Below are the code and all the weights of a small trained network. Each question names an input and a class and asks about switching units off, where a switched-off unit gives its printed mean instead of its output.

import numpy as np


def w(rows, s, z=0):
    codes = np.array(rows[::2]) - 128.0
    scale = np.full(codes.shape[1], s)
    scale[-1] = z or s
    return codes * scale


def f(y):
    return np.maximum(y, 0)


def log_softmax(a):
    a = a - a.max(-1, keepdims=True)
    return a - np.log(np.exp(a).sum(-1, keepdims=True))


def net(x, mask):
    res = np.array(x, float).reshape(1, 7) / 4 @ E
    y = f(res @ A[0][:, :-1].T + A[0][:, -1])
    res = res + np.where(mask, y, B[0][:, -1]) @ B[0][:, :-1]
    return log_softmax(res[-1] @ U[:, :-1].T + U[:, -1])


A, B = {}, {}
E = w([
[107,32,107,117,131,53,128,89,174,99,122],'x0',
[108,128,138,76,27,138,126,141,129,131,77],'x1',
[85,117,167,133,132,128,254,83,91,155,112],'x2',
[126,127,128,129,128,129,129,127,130,127,127],'x3',
[129,129,129,127,128,128,130,128,128,128,128],'x4',
[132,128,129,126,127,126,130,126,127,126,127],'x5',
[131,129,128,128,128,128,126,128,126,128,127],'x6',
],0.015)
A[0] = w([
[162,111,94,159,180,106,95,125,155,107,172,148],'n0',
[128,133,130,131,130,132,132,129,125,131,129,119],'n1',
[129,129,134,151,154,126,151,116,118,136,139,144],'n2',
[111,130,143,63,7,139,128,136,121,133,84,165],'n3',
[152,161,123,130,124,149,96,160,124,128,136,158],'n4',
[167,176,117,131,123,163,81,178,123,129,141,168],'n5',
[138,128,118,180,240,122,129,121,132,125,175,255],'n6',
[129,166,159,138,129,163,156,135,93,153,128,135],'n7',
[161,174,121,132,124,162,85,174,123,129,140,166],'n8',
[143,100,90,118,128,102,72,138,171,95,136,149],'n9',
[128,166,157,138,127,164,155,136,93,155,125,128],'n10',
[153,110,97,152,165,106,93,124,155,107,158,144],'n11',
],0.011,0.006)
B[0] = w([
[156,138,145,100,115,120,138,137,97,133,111,202],'n0',
[129,130,127,130,130,131,124,131,128,128,129,134],'n1',
[117,124,124,149,147,128,126,118,125,126,141,167],'n2',
[122,124,124,80,36,130,126,138,155,123,109,234],'n3',
[110,105,141,130,133,113,151,101,135,118,117,186],'n4',
[104,94,148,131,136,102,160,93,136,111,111,215],'n5',
[149,137,145,141,145,125,140,124,4,141,150,251],'n6',
[142,155,119,137,130,155,111,153,109,153,146,190],'n7',
[103,94,148,131,136,103,161,93,136,113,111,209],'n8',
[160,145,115,96,109,127,104,156,134,122,130,202],'n9',
[142,151,123,129,123,158,115,154,107,162,139,189],'n10',
[157,138,143,96,113,118,135,140,107,130,107,190],'n11',
],0.015,0.016)
U = w([
[118,88,143,149,173,95,174,60,114,114,129,253],'0',
[162,171,133,95,103,137,107,190,109,142,122,51],'1',
[62,80,132,119,109,120,162,92,190,113,99,238],'2',
[136,121,76,112,112,119,11,169,195,101,125,37],'3',
[126,171,114,175,171,170,101,153,114,151,164,27],'4',
],0.012,0.00055)

Each question gives the input, the list of numbers given to net, and the class t.
The units are the neurons (one row each of A and B). Each row of codes is followed by its name. A weight is (code - 128) times the scale printed after its matrix; where a second scale follows, it is the last column's (A, B and U).
mask holds one flag per neuron, in row order. A switched-off neuron (its flag False) gives its mean, the last column of its row in B, instead of its output. The means were averaged over made-up inputs and are rounded, as every weight is.
A unit's drop is (log p(t) with every unit on - log p(t) with that unit switched off) / (log p(t) with every unit on - log p(t) with every unit switched off).
The circuit of an input: a set's keep is (log p(t) with only the set's units on - log p(t) with every unit switched off) / (log p(t) with every unit on - log p(t) with every unit switched off). Starting from all 12 units, units are removed one at a time, each time the one whose removal leaves the highest keep (on an exact tie, the one counted first), for as long as the keep stays at least 0.8.
units of the circuit, in order: the units of the circuit, biggest drop first
k most important neurons: the k neurons with the biggest drops, biggest first
drop of u: that unit's drop, to one decimal
input [0,8,-8,0,-5,-5,-6], class 2: 2 most important neurons => [n5; n8]
input [0,2,6,7,3,-3,6], class 1: units of the circuit, in order => [n5]
input [6,-5,0,6,-1,8,-7], class 1: units of the circuit, in order => [n5; n8]
input [1,6,-7,-3,7,8,0], class 3: 2 most important neurons => [n9; n6]
input [-5,-2,1,3,-7,2,4], class 4: 2 most important neurons => [n7; n10]
input [1,8,-4,5,-5,2,-2], class 3: 2 most important neurons => [n9; n6]
input [6,1,-4,-3,-7,-1,4], class 3: 2 most important neurons => [n6; n10]
input [3,2,-6,-7,7,-7,-1], class 3: 2 most important neurons => [n6; n9]
input [5,1,1,2,-1,6,-2], class 2: 3 most important neurons => [n6; n7; n10]
input [4,3,-3,-1,8,-6,-7], class 3: drop of n6 => 0.5
input [-8,-3,6,4,2,0,8], class 4: drop of n11 => 0.0
input [-1,-1,8,-2,-4,8,-5], class 4: drop of n5 => 0.1
